Here are made-up things, facts about them, and rows of numbers that follow some of those facts. Name the thing behind each unnamed row.

Some facts about the things:
braker	truskoren	mufu; bruner	truskoren	datrin; didu	truskoren	gera; digeskun	truskoren	doba; doskedrel	truskoren	gibrun; drasa	truskoren	vinis; drikla	truskoren	katreve; drobol	truskoren	kita
drubrun	truskoren	fubastu; durin	truskoren	sinuk; favo	truskoren	klarer; feve	truskoren	vizin; fimok	truskoren	floflur; finon	truskoren	nomil; flebri	truskoren	drubrun; flikir	truskoren	pledos
floflur	truskoren	stobun; flubros	truskoren	doskedrel; fluskoflo	truskoren	bruner; gabron	truskoren	luskul; gabu	truskoren	mutrer; gera	truskoren	plofim; gibrun	truskoren	kabrel; giklum	truskoren	pire
gotik	truskoren	metru; gretre	truskoren	saklok; gretrudren	truskoren	toti; grotok	truskoren	skatro; kabrel	truskoren	digeskun; kagrek	truskoren	tosu; katreve	truskoren	pabran; kedruzal	truskoren	zoplisko
kita	truskoren	plisol; klifoskir	truskoren	namir; kloplolo	truskoren	gretre; letese	truskoren	zitam; lifi	truskoren	plovena; liko	truskoren	gotik; ludizus	truskoren	lifi; luskul	truskoren	klifoskir
mator	truskoren	ziklon; metru	truskoren	padrok; motol	truskoren	finon; mufu	truskoren	biklol; mutrer	truskoren	trusoder; namir	truskoren	flebri; nomil	truskoren	drasa; pabran	truskoren	didu
pire	truskoren	ziplus; plaskes	truskoren	trepuzel; pledos	truskoren	letese; plisol	truskoren	trebas; plobran	truskoren	tukos; plofim	truskoren	feve; plovena	truskoren	drikla; saklok	truskoren	pobram
sinuk	truskoren	mator; skatro	truskoren	durin; skezus	truskoren	kedruzal; skikor	truskoren	braker; skubrel	truskoren	favo; stobun	truskoren	liko; tosu	truskoren	plaskes; toti	truskoren	vufla
trebas	truskoren	vugrostis; trepuzel	truskoren	grotok; trogok	truskoren	zavel; trusoder	truskoren	plere; tukos	truskoren	gabron; vikeple	truskoren	fluskoflo; vizin	truskoren	stuflam; vufla	truskoren	plobran
vugrostis	truskoren	giklum; zagros	truskoren	mubi; zavel	truskoren	graklem; ziklon	truskoren	fuple; zitam	truskoren	gretrudren; zoplisko	truskoren	trogok; babubrik	koplu	gabron; babubrik	koplu	pivon
babubrik	koplu	plofim; babubrik	koplu	trepuzel; branel	koplu	ridrer; branel	koplu	klubrokle; branel	koplu	ziklon; branel	koplu	drutre; brisil	koplu	kabrel; brisil	koplu	mutrer
brisil	koplu	nitrun; brisil	koplu	katreve; brisil	koplu	plistumon; doba	koplu	zavel; doba	koplu	stedro; doba	koplu	kagrek; doba	koplu	stusik; drasa	koplu	donil
drasa	koplu	didu; drasa	koplu	klubrokle; drasa	koplu	plaru; drasa	koplu	mubi; drasa	koplu	klobrun; drikla	koplu	dutrun; drikla	koplu	digeskun; drikla	koplu	gibrun
drikla	koplu	pabran; drikla	koplu	gaklofli; drikla	koplu	skeplar; drikla	koplu	gibre; drikla	koplu	potok; droskon	koplu	pibek; droskon	koplu	dutrun; droskon	koplu	klubrokle
droskon	koplu	brono; droskon	koplu	feri; droskon	koplu	drubek; droskon	koplu	grotok; droskon	koplu	klobrun; droskon	koplu	troplu; droskon	koplu	fipo; droskon	koplu	fubastu
droskon	koplu	namir; droskon	koplu	flafam; droskon	koplu	peklel; fladru	koplu	biklol; fladru	koplu	bradrustek; fladru	koplu	dutrun; fladru	koplu	tosu; fladru	koplu	finon
fladru	koplu	kagrek; fladru	koplu	flisagi; fladru	koplu	stobun; flaflar	koplu	gregri; flaflar	koplu	kabrel; flaflar	koplu	sodro; flaflar	koplu	viti; flaflar	koplu	trogok
flaflar	koplu	pire; flaflar	koplu	trusoder; flaflar	koplu	gaklofli; flaflar	koplu	zagros; flaflar	koplu	fubastu; flaflar	koplu	kugok; flipezul	koplu	fidim; flipezul	koplu	bruner
flipezul	koplu	zoplisko; flipezul	koplu	grotok; flipezul	koplu	nitrun; flipezul	koplu	vufla; flipezul	koplu	braker; flipezul	koplu	skeplar; flipezul	koplu	ludizus; flipezul	koplu	futrus
gefute	koplu	skezus; gefute	koplu	brotrir; gefute	koplu	gukis; gefute	koplu	gibre; gefute	koplu	flebri; gefute	koplu	gera; gretrudren	koplu	donil; gretrudren	koplu	mutrer
gretrudren	koplu	trogok; gretrudren	koplu	pobram; gretrudren	koplu	gaklofli; gretrudren	koplu	skeplar; gretrudren	koplu	fubastu; gretrudren	koplu	dragek; kita	koplu	skitir; kita	koplu	remum
kita	koplu	klubrokle; kita	koplu	ziklon; kita	koplu	stusik; kita	koplu	stuflam; kita	koplu	katreve; kita	koplu	sinuk; kita	koplu	flubros; kitrin	koplu	luplan
kitrin	koplu	pobram; kitrin	koplu	bregro; kitrin	koplu	regre; kitrin	koplu	klifoskir; klestes	koplu	relum; klestes	koplu	donil; klestes	koplu	dutrun; klestes	koplu	zagros
klestes	koplu	stobun; klestes	koplu	plugrunal; lifi	koplu	klameklos; lifi	koplu	mator; lifi	koplu	skitir; lifi	koplu	datrin; lifi	koplu	skezus; lifi	koplu	detagres
lifi	koplu	drubek; lifi	koplu	durin; lifi	koplu	treflatrar; lilinu	koplu	drubrun; lilinu	koplu	pivon; lilinu	koplu	falel; lilinu	koplu	stuflam; lilinu	koplu	mosi
lilinu	koplu	potok; mogopa	koplu	stedro; mogopa	koplu	motol; mogopa	koplu	daplal; mogopa	koplu	trusoder; mogopa	koplu	grotok; mogopa	koplu	dribre; nifa	koplu	motol
nifa	koplu	dutrun; nifa	koplu	graklem; nifa	koplu	gibre; nifa	koplu	flofe; nunoplon	koplu	donil; nunoplon	koplu	doskedrel; nunoplon	koplu	mobre; nunoplon	koplu	plaru
nunoplon	koplu	vufla; nunoplon	koplu	mede; nunoplon	koplu	beflim; nunoplon	koplu	flebri; nunoplon	koplu	futrus; nunoplon	koplu	disok; padrok	koplu	gregri; padrok	koplu	nomil
padrok	koplu	pobram; padrok	koplu	bregro; padrok	koplu	stuflam; padrok	koplu	drobol; padrok	koplu	gera; pesu	koplu	stedro; pesu	koplu	gabron; pesu	koplu	gredugrur
pesu	koplu	nitrun; pesu	koplu	fubastu; pesu	koplu	skatro; pledos	koplu	mogrugun; pledos	koplu	dutrun; pledos	koplu	graklem; pledos	koplu	gibrun; pledos	koplu	daplal
pledos	koplu	skaste; pledos	koplu	stusik; pledos	koplu	beflim; pledos	koplu	treflatrar; plipla	koplu	skitir; plipla	koplu	zefur; plipla	koplu	stuflam; plipla	koplu	skeplar
plipla	koplu	vinis; plipla	koplu	potok; riple	koplu	vataple; riple	koplu	fidim; riple	koplu	viti; riple	koplu	daklum; riple	koplu	nomil; riple	koplu	gretre
riple	koplu	mufu; riple	koplu	stebrolem; skosi	koplu	luskul; skosi	koplu	digeskun; skosi	koplu	saklok; skosi	koplu	buvoflus; skosi	koplu	mubi; skosi	koplu	vobran
skosi	koplu	kedruzal; skosi	koplu	namir; skovaklin	koplu	sodro; skovaklin	koplu	viti; skovaklin	koplu	nitrun; skovaklin	koplu	troplu; toti	koplu	luskul; toti	koplu	dutrun
toti	koplu	bregro; toti	koplu	mufu; trebas	koplu	broklur; trebas	koplu	stuflam; trebas	koplu	metru; trebas	koplu	dibis; trebas	koplu	kligriplis; trebas	koplu	sinuk
trebas	koplu	flebri; tridris	koplu	podre; tridris	koplu	remum; tridris	koplu	gotik; tridris	koplu	grotok; tridris	koplu	begrik; tridris	koplu	plere; tridris	koplu	skatro
tukos	koplu	luskul; tukos	koplu	graklem; tukos	koplu	brivu; tukos	koplu	gaklofli; tukos	koplu	falel; tukos	koplu	stuflam; tukos	koplu	mosi; tukos	koplu	flafam
vikeple	koplu	klameklos; vikeple	koplu	skubrel; vikeple	koplu	pobram; vikeple	koplu	plika; vugrostis	koplu	doskedrel; vugrostis	koplu	saklok; vugrostis	koplu	fuple; vugrostis	koplu	detagres
vugrostis	koplu	gera; zavam	koplu	ridrer; zavam	koplu	skubrel; zavam	koplu	luplan; zavam	koplu	feri; zavam	koplu	zitam; zavam	koplu	treflatrar; ziplus	koplu	gredugrur
ziplus	koplu	flisagi; ziplus	koplu	plovena; babubrik	pligu	podre; bage	pligu	katreve; bage	pligu	vinis; beflim	pligu	gabu; begrik	pligu	plisol; bigaflos	pligu	pivon
bigaflos	pligu	plaskes; bradrustek	pligu	zefur; bradrustek	pligu	skezus; braker	pligu	skitir; broklur	pligu	trebas; bruner	pligu	letese; budun	pligu	katreve; daklum	pligu	kugok
daplal	pligu	dibis; datrin	pligu	feve; detagres	pligu	disok; doba	pligu	katreve; donil	pligu	budun; doskedrel	pligu	pesu; drasa	pligu	plaru; drasa	pligu	fluskoflo
drikla	pligu	pire; drirero	pligu	zefur; drubek	pligu	gepi; drubrun	pligu	klubrokle; drubrun	pligu	stebrolem; drutre	pligu	relum; dutrun	pligu	disok; feri	pligu	stedro
filir	pligu	mogrugun; filir	pligu	skeplar; fimok	pligu	moskuplo; fimok	pligu	brivu; finon	pligu	dutrun; fipo	pligu	trebas; fipo	pligu	gepi; fladru	pligu	plaru
fladru	pligu	bigaflos; flaflar	pligu	tosu; flageno	pligu	fimok; flebri	pligu	biklol; flebri	pligu	nifa; flipezul	pligu	disok; flubros	pligu	skezus; flubros	pligu	tukos
flubros	pligu	vobran; fluskoflo	pligu	klarel; fubastu	pligu	pobram; fubastu	pligu	flebri; fuple	pligu	branel; futrus	pligu	flikir; futrus	pligu	drubrun; futrus	pligu	dribre
futrus	pligu	plere; gabu	pligu	plaskes; gefute	pligu	filir; gera	pligu	kitrin; gibre	pligu	plere; gibrun	pligu	pibek; gredugrur	pligu	plaru; gredugrur	pligu	skezus
gretrudren	pligu	droskon; griram	pligu	brotrir; gukis	pligu	liko; kagrek	pligu	skeplar; kagrek	pligu	stebrolem; kita	pligu	nunoplon; kita	pligu	griram; klameklos	pligu	branel
klarel	pligu	gera; klestes	pligu	dibis; kligriplis	pligu	skikor; kligriplis	pligu	vikeple; letese	pligu	lupedi; lifi	pligu	fuple; liko	pligu	datrin; liko	pligu	katreve
ludizus	pligu	katreve; ludizus	pligu	skeplar; mator	pligu	pibek; memul	pligu	pire; mogopa	pligu	klubrokle; mogopa	pligu	gera; mogrugun	pligu	skezus; mogrugun	pligu	pabran
mosi	pligu	trebas; mosi	pligu	moskuplo; mosi	pligu	trepuzel; mufu	pligu	skovaklin; namir	pligu	kabrel; namir	pligu	bradrustek; namir	pligu	gibrun; namir	pligu	ludizus
nifa	pligu	lupedi; nomil	pligu	ludizus; nunoplon	pligu	skeplar; padrok	pligu	zavam; padrok	pligu	skeplar; peklel	pligu	feve; peklel	pligu	vinis; pesu	pligu	skezus
pibek	pligu	stedro; pire	pligu	klubrokle; plika	pligu	branel; plipla	pligu	flikir; plisol	pligu	feve; plobran	pligu	fluskoflo; plofim	pligu	flipezul; plovena	pligu	pire
pobram	pligu	fuple; pobram	pligu	pabran; potok	pligu	zefur; regre	pligu	zagros; regre	pligu	lilinu; regre	pligu	plere; relum	pligu	moskuplo; relum	pligu	dribre
ridrer	pligu	buvoflus; ridrer	pligu	brotrir; ridrer	pligu	disok; riple	pligu	mosi; saklok	pligu	stebrolem; sinuk	pligu	ziplus; skezus	pligu	pabran; skikor	pligu	kagrek
skitir	pligu	skeplar; skosi	pligu	gaklofli; skosi	pligu	braker; skovaklin	pligu	gibrun; skubrel	pligu	zefur; sodro	pligu	gabu; stedro	pligu	trogok; stobun	pligu	vufla
stuke	pligu	lupedi; stusik	pligu	droskon; treflatrar	pligu	flageno; tridris	pligu	tukos; tridris	pligu	disok; trogok	pligu	pesu; trogok	pligu	lupedi; tukos	pligu	sinuk
viti	pligu	datrin; vobran	pligu	bruner; vobran	pligu	remum; vugrostis	pligu	saklok; vugrostis	pligu	gera; zagros	pligu	skezus; zagros	pligu	pesu; zavam	pligu	brono
zavam	pligu	stuke; zavam	pligu	plaru; zavel	pligu	biklol; zavel	pligu	brotrir; zavel	pligu	trepuzel; zefur	pligu	flipezul; zefur	pligu	skezus; ziklon	pligu	mede
ziplus	pligu	feve; zitam	pligu	gretre; zoplisko	pligu	klameklos; zoplisko	pligu	zefur; zoplisko	pligu	lupedi; zoplisko	pligu	peklel

Some rows with their names:
[  7   3 -11   0  -3  14 -16   1  17   8  -8   1  -8  -1   2  -7 -10  -1
 -12   7  -9  -4   7   4   2  11   9  -3  -3]: digeskun
[ -2   9  -6  15  -8   0   6  -3  -8  -1  14 -12  22   1  12 -24   5   9
  -3   0  -6  13  -2  25   4   4   7   2  -9]: drubrun
[ -9   2   2 -24  -1  14 -15   4 -13  -1  -8 -45  19  15  45  -3  13  15
  19   5 -24 -11  -3 -13  -2   1   8 -24  35]: skezus
[ -7   1   0 -10   3  13  -7   2  26   5 -23 -24  -4   4  -4  -7  -4   7
 -14   1  -6   0  -3   0  12  20  17 -18  -6]: drobol
[  2  -2 -17 -17 -11   6  -3   5 -14 -22  10 -32  -8  22  17   4  13   9
  31   3  -7   2  11 -17   2 -11  17 -22  26]: zagros
[ -4  -3  -7 -10 -15   8  -6  -5  20  11 -12 -11  -2  14  -6 -10 -14   5
 -13  13  -1   5   3   2   9  12  16 -11   4]: flikir
[  8   5 -12   3  15  12 -18   1  20 -12 -12  -1  10  11   0 -15  -6   0
 -13  10   9   0  -5  20   8  15   4  -8  -4]: vinis
[  0  11  -5  -3 -23   1   7   8  -1  -1  11 -14   5   0  11  -6   6  11
  -1  -4  -2  12   7   6   1   4   9  -4  -5]: fipo
[ -4  -2   3 -22  -9 -12  27 -27 -16   2   4  25   4 -20  16   5  27   5
  -4  -7  23  -3  -9 -14   6   9  26  -7  -8]: riple
[  2   7 -12  -1 -18   0   5   8  -3  -2  11 -17   5   6  18  -1   7  19
  -7  -6   1   9  -6   5   2  11   6  -3  -6]: bage
[  0   8   1 -10 -16   6   1   4  -7  -7   8 -20  12   6  18  -9  11  10
   5  -1  -9   6   6   4   3   2  10 -13   9]: drirero
[ 10   8 -19   2  -9 -21 -10 -44 -25   0 -11  74 -41 -25   6 -26  13  13
 -16  -7 -11 -10  17 -43  -9 -43  28  17 -11]: nifa
[ 23   2  10  25 -67 -14  24 -11   7   1   8  48 -44  -6  23 -18   7  -1
   3   0 -53 -22  51 -15  -2 -18 -12  19  -5]: dutrun
[ -3  -2 -33   7  16   4  -6   3   1  19  -4 -28  -8  -5   4 -16 -10   6
  -6  22  19 -21 -18  15   9  16  13  22 -11]: skeplar
[  4   0  -9  -2   1  18 -14  -3  14   4  -7  -4  -4  -1  -3  -9 -10   1
 -10   9  -3  -2   2  11   6  11  12  -1   1]: flafam
[  2   1  -6  -6  -4  16 -10   1  17   6  -8  -8  -7   0  -2  -3 -10   2
  -7   6  -2   1   8   8   6  17  11 -12  -4]: buvoflus
[  1   3  -9 -10  -1  15  -9   1  18   7  -7  -8  -3   0   0  -4 -12   2
  -5   6   1   3   6   6   6  18   9 -10  -3]: mobre

Rows to name:
No name comes twice in this set of rows, the named rows included.
[-10  -3 -22  -9  -1 -25  29 -20 -29  16  -1   5 -12 -20  26  -1  23  13
   4   6  35 -28 -21 -10   7   9  21  14 -24] => nunoplon
[ -4  -7  -2 -48   2   8   9 -29  -9   7   9  27   2 -20  -9   6   9 -15
 -15  12  54  -9 -21  -6  12  21  36   9  10] => brisil
[  7 -10  -4 -27  -6   1   6 -33  -3   6  -5  50 -25 -18   5   4   6 -10
 -14  10  26 -23  -2 -21   9  11  23  10   0] => droskon
[  6   0  -1 -26 -33 -13  24 -22 -23  -2  25  42  -9 -21   9  -6  25  -6
 -11   5  28 -10  -5 -13   7  -3  25  25   6] => mogopa
[  2  -4  12 -24 -28  -6  34 -25 -17  -1  22  28  10 -23   7  -4  30 -12
  -6   0  22  -6  -6   0  10   6  26  12   4] => tridris
[  0   5  -7  22  -6   7   0  -6  -3  -3  10 -18  22  -3   5 -22  16   6
 -14  -2 -16  11  -9  21   2  -2  13   5  -1] => mosi
[  6 -17  -3   3   0 -10   4 -44   4  11 -33  70 -39  -8  20  -4   1   2
 -11   7  -6 -31   8 -35   6   7  15  -7 -14] => toti
[  5  11 -10  -5 -27   0   3   7  -5  -3  14  -6  -3   2  11 -10   5  12
  -5  -1  -2   7   9   2   1  -1   5   5   1] => daplal
[ -2   3   1 -50 -26  -8  31 -23 -26   0  27  26  12 -23   4   6  28  -6
  -8   2  56   2 -16 -10  10   9  34  12   7] => skovaklin
[ -1   5 -14   3 -25   2   2   5 -13   3  15  -7   6  13  23  -2   3  25
 -18  -7   4  17 -10   7   4  16   2  -1  -4] => liko
[  9   7 -13  -3 -26   9  -6   8  -3 -15  14   1   4  19  17  10  10  25
 -24 -15   1  24  -7   2   4  11   0 -10   2] => peklel
[-21 -12  -1   8  41 -16  28 -51 -26  15 -23  18  19 -28  40  -6  27  19
   5 -12  17 -17 -30  -6   5  27  24 -25 -36] => padrok

Now the same things, written a new way:
Named rows:
[-11  12  -6 -26   9   2   0 -39   7  19  -6  -3 -25   7  -1  13  -9   9
  -7  -7   0   8  -2  23 -11 -28   7 -24  20  -9   7   8]: flisagi
[-13  20 -16  -8  -9  14 -12 -26  -9  12   0  -8   0   9   1   9  -3  10
   2  -6  -8 -11 -10  12  -4 -12  -9 -21   1 -20  10  -7]: dragek
[-22  14  -5  -7 -25  18 -18 -16   1   1  -2  -1  -9  12  26   7 -15   6
   4 -12  -4  -6   1  -9   3 -22 -41 -27   8 -21   6  -8]: skovaklin
[-16  14 -11  -8 -17  14 -16 -23  -7   4  -2  -5  -7  10  13   9  -6   9
   3  -4  -2  -9  -6   1  -1 -17 -22 -23   2 -20   9  -3]: griram
[-23  12  -4  -7 -25  17 -20 -16  -3  -1  -2  -3 -10  12  23   7 -12   6
   3  -9  -4  -7   0 -10   2 -22 -42 -28   6 -21   8  -7]: brisil
[-14  26  -2  -6   8   3  -3 -35 -17  11  -6   6  -7  25  12  13   1   6
   2   8  -3  -8 -15   3   0  -3  -9 -32 -10 -26  10 -11]: namir
[-20  24  -2  -7   4   0 -12 -35 -30   4 -11   3  -2  25   7  14   1   9
   3  16  -3 -11 -17  -3  -4  -3  -1 -27  -9 -27  10 -11]: flebri
[-23   9  -7  -6 -35  18 -31 -19 -24 -11  -5  -4  -8   6  17   8  -6  17
   4   5  -2 -19  -2  -8  -1 -23 -33 -13   1 -21  12   2]: trebas
[-21   9   2 -11 -27  15 -17 -19   9   0  -4  -4 -21  13  21   4 -10   6
   1  -8  -2   0   0 -19   0 -26 -27 -31   7 -20   8  -3]: pesu
[ -8  17 -10  -6 -14  19  -6 -24   1   5   2   2 -14  10  16   7  -5   7
   2  -6  -2  -6  -5   2   3 -14 -29 -27  -2 -22  10  -3]: drirero
[-10  26 -21  -6  -6  14  -3 -20   1  16   2  -4   3  15  11  10  -2   3
   5 -11  -7  -7 -11  11   1  -5 -19 -30  -1 -22   7 -17]: nomil
[ -4  14 -10 -27  13  -1   9 -41   9  21  -3   5 -31  12   9  18  -4   5
  -4  -8   6  12  -5  30  -7 -19   1 -28  15 -11   9   5]: finon
[-10  17   3  -2 -17  14  -8 -10  -9  -4   9   8 -20   8  25   5  -7   5
   9  -2   3  -1  -3  -3   6 -22 -42 -24   3 -20  10  13]: drikla
[-14  21 -17  -8  -8  14 -13 -25 -10  11  -1  -8   4   8   2   8  -4   9
   1  -6  -8 -11  -8  12  -2 -12 -12 -21   2 -20   9  -9]: gregri
[-11  18 -16 -11  -7  11 -11 -29 -12  10  -1  -6  -4   7   0  10  -1  11
   0  -3  -4  -9  -8  15  -5 -13  -8 -21   2 -18  11  -4]: flofe
[-10  20 -18  -9 -10  13 -12 -27 -12  11  -2  -6   0   8   4   9  -2  11
   2  -2  -6 -11 -10  13  -4 -11  -7 -19  -1 -19  10  -5]: peklel
[ -1  20 -22  -5  -8  16  -6 -29 -16   7   2   3  -6   7   4  11   4  12
   3   0  -2 -15 -10  21   0  -5 -22 -18 -11 -22  13  -2]: detagres

Rows to name:
No name comes twice in this set of rows, the named rows included.
[-21  22  -9 -10  -1   2 -12 -30 -19   8  -7  -1  -2  21   5  13   2   7
   2   6  -4  -7 -15   5  -3  -6  -5 -29  -1 -23  11 -12] => luskul
[-14  11 -10  -8 -22  12 -10 -19  -4  -4   0   7 -18  16  28  12  -5   1
   7  -6   6  -4  -7  -1   6 -14 -50 -31   2 -23   9  -5] => drasa
[ -7  23 -15 -11 -12  23  -8 -26  -6  20   7   0 -12   8  14   8  12  12
  -3  -4 -12 -17  -1  11   1 -13  -1 -13  -9 -25  16  -4] => flubros
[ -3  21 -23  -4  -9  17  -6 -27 -15   8   2   2   0   7   8  11   1  12
   4  -3  -3 -15 -10  20   0  -6 -26 -18  -7 -22  11  -5] => regre
[-35  11 -21  -1 -12  17 -28 -20  -8  18  -5  -8  -5   1   3  10  -9  14
  -5   6   5 -16  -6   4  -6 -29 -32 -17  -8 -19   2   2] => plaskes
[-10  21 -16  -4  -5  16 -11 -23  -1  13   0 -10   4   4  -1   4 -11  11
   2  -8  -6 -10  -9   9  -4 -15 -12 -21  -1 -17   6  -4] => pire
[ -8  20 -18  -8 -10  18 -13 -28 -21   8   1  -4   0   5   1  10   1  17
   1  -1  -7 -18  -7  17  -3 -11 -11 -12  -4 -20  12  -4] => kedruzal
[-16  15 -20  -6 -15   0 -17 -27 -17  -5 -10 -14   6  11 -12   9  -5   6
   7   5   4  -4 -24   5  -9  -5  -9 -31   1 -16   7  -7] => vinis
[-25   4   5   0 -36  25 -29 -25  29  11  -3 -34 -31   4 -38 -14  23   7
 -12  22  -1  -4 -18 -54 -12 -23  46 -38 -30 -23  12  12] => trepuzel
[-13  16  -8  -9 -18  19 -16 -24  -6   5  -1  -2  -7   6  16   6  -7  15
   0  -6  -9 -14   0   0  -1 -20 -20 -17   2 -21  10  -2] => plisol
[ -8  20   1   1 -14  10 -11  -4 -24  -9  14  10 -18   7  25   7  -1   6
  13   5   7  -3  -5   3   6 -19 -46 -18   2 -21  10  20] => lifi
[-16  22  -7  -3 -11  14 -18 -22  13  12  -6 -28  15   5 -12  -5 -23  11
  -1 -11 -13  -5 -11 -11 -11 -18   7 -33   8 -15   1 -14] => plere

The same things again, as new rows of numbers:
Some rows with their names:
[-11 -12   3   4  -8 -10   6   7   8  -3   1  -7  -5  12   0  17  19  -3
  -6   1  16  -3  -4  -4  -5  -2   2  -2  -1  -3]: dribre
[  5 -10   5   4   6  -8  31  -2  -1  -4  -9  -7  -3  13  -1  30  24   3
 -10  -3   9  -3  -3  -4   0  -5  10  -8   0   0]: plere
[ -3 -10  -3   2  -9  -5  -7  -5   5  -6  -5   5  -2  -4  -5   6  -8  -3
  -1   0  12   0   9   0 -10   9  -2  -3   0  -2]: flafam
[ -9  -5  -5  -3   1 -11  10  13  11  -5  -1   0  -1  11  -3  -4   4  -2
   7  -2   3   0   4   2  -4  -4  -4   5  -2  -6]: gibre
[ 11  -8  -4  -1   9 -10  42  -6   3   9 -11  -3   2  -6  -2  -6  -8   5
   2  -2  -2  -1 -10  -4  -7  -3   1   2  -1  -5]: mufu
[ 18  16  -3  -2   9  -8  -8  -7 -10   0   2  -6   3   1   2 -13  -1   1
  -7  -5 -11   0  -8  -4  26  -5  -4  -6  -1  16]: skovaklin
[  0 -10  16  15  -2 -10   9  -3  -8   6 -11   3  -3  -2  -2  20   0  16
   2  -3  18   0  -3  -7   5  -5  21  -3   1  -2]: skatro
[-10  -2  27  -1   0  29  12  22  17   9   0  14   0  -4  -2   6  21   0
   2  -1  -2  -1  -2  -6  -6  -4   0  -8  -2  -1]: zavel
[ -1  -8  -7   1  -3   3  -1  -7  -5   0  -7   2  -4  -5   0  19 -10   1
  11   1   9  -2  16  -4   0   2  -4  20   2  -4]: luskul
[-10  -8  -8   6   5   5   3  -3  -7  -8  -7  -8  12  -6   4   1  -9  -3
   3  -4  -3  -2  -6  -5  -3   5  -4  14  -2  -4]: skezus
[  9  15   7  -2  16  -3 -19   0  -7  -1  10  -8   9  11   7 -16  16   1
  -4  -2 -13  -3  -5  -5  17   0  -4  -5  -4  15]: pesu
[ 13  18  -5  -4  16  -9 -14  -1  -8  18   5  -2  -4   1  -2  -6   2  -3
  -2  -3  -6  -3  -6   3  -4  -5  -2   7  13  -2]: plobran
[  1  -8  -3   1  12 -10  32  -5  -1   3  -9 -10  -2  -8   0   7  -2  -1
   8   1   1  -2  -6  -6  -7  -4  12   5  -1  -4]: braker
[  1  28  -6  -4   9  -6 -20  -7  -8   3  16  -6  -1   5   0 -11  -5  -4
  -5  -4 -12   9  -7  17   8  -6  -5  -6  -2  14]: skosi
[-7 -6 -6 -3  2  7 18 13  9 -4 -2 -7 11  1  1 -5  1  3 -2 -1  2 -4  4 -6
 -8 -4 -5 -5 -2 -2]: mogrugun
[ -6  -5   0   0  -8  -5 -17  -3  -7  -4   4  -1  -4   3   6  -9  12  -1
  -4  -3 -11  -3  -6   6  12   2  -7  -9  -4  -4]: gepi
[  3 -11  -2   3  -8 -10   0  -6   3  -6  -7   3  -7  -5  -4   6  -6   2
  -7   4  20  -3  -5  -5  -4   1   1  -6   2  -1]: kugok

Which thing is each row?
No name comes twice in this set of rows, the named rows included.
[ -2 -11  -6   0  -4   1   2  -7  -3  -3  -7   0  -6  -9  -4   6 -14  -2
  15   5   7  -1  18  -4  -4  -4  -3  32  -2  -4] => klifoskir
[-10 -10  22  10  -8  15   6   7  -6  -5 -12  10  38  61  -2  92  39  -2
  13  -1 -10  29  47  -5  -6  37  22  -5   9  -4] => plofim
[ -3  22  47  -3  12  35 -18   2 -11  21  41  -8  -6  -5   3 -14  41   0
  -5  19 -13  -2  -6  -6  24  -6   1  -5   0  19] => ziplus
[  9  13  19   0  -6  -7 -18  -1  -9  -5  11  13  10  60   2  31  25   0
  -7  -3  -9  37  29  -3  21  29  -3  -5   7  16] => babubrik
[  7  -9   2  -3  12   0  53   4   6  19 -10  -3   3  -8   0  -3  -6   9
   8  -3 -13  -3  -3  -5  -5  -6  10  -4  -1  -3] => zoplisko
[ 13  -9  -4   5  -7  -8   5  -5  -5  11 -11  -2  -6  -8  -6  18  -7  -2
  -3  -2  24  -2  -6  -4  -8   5  -2   9   9  -3] => vufla
[ -9  -1  -6   8  16  -9  -4   6 -10  -3   1  -5   0  29  -1  36  12  -6
  21  -2  -7   2  29  -4  -6  -5   3  19  11  -5] => drubrun
[ -7   1  -7   2  13 -10  -3  -2   0  -5   4  -6  -2  -1  -2   1  -2  -5
  16  -1   6  -1   0   4  -6  -5   0  28   0  -4] => saklok
[  0 -10   6   9  -3  -6 -17  -3 -10   4  -8   9   1  21  -2  69  16  -2
   2  -4 -11   1  33  -5  -4  16   7  -6  21  -1] => gabron
[ -9  -7  -6  15  -6  18   3  -4 -10   9   2  -7  -1  -4   1   1 -11   2
  18  -1 -12   0   0  -7  -7  -1  19  13   0  -3] => sinuk
[  6 -11  12  -3  -4 -11  39  -6   3  14 -13  -4  -1  -2  -1  21   4   7
  -3   4 -10  11 -11  -5  -2  -4  30 -10   1  18] => begrik
[ 12   8  -3  -3   2  10   1   1  -9  13  -2  -8   8  -6   4 -13   1   1
  -8  -3 -13  -3  -7  -6  -6  -1  -2  -7   1  -4] => letese

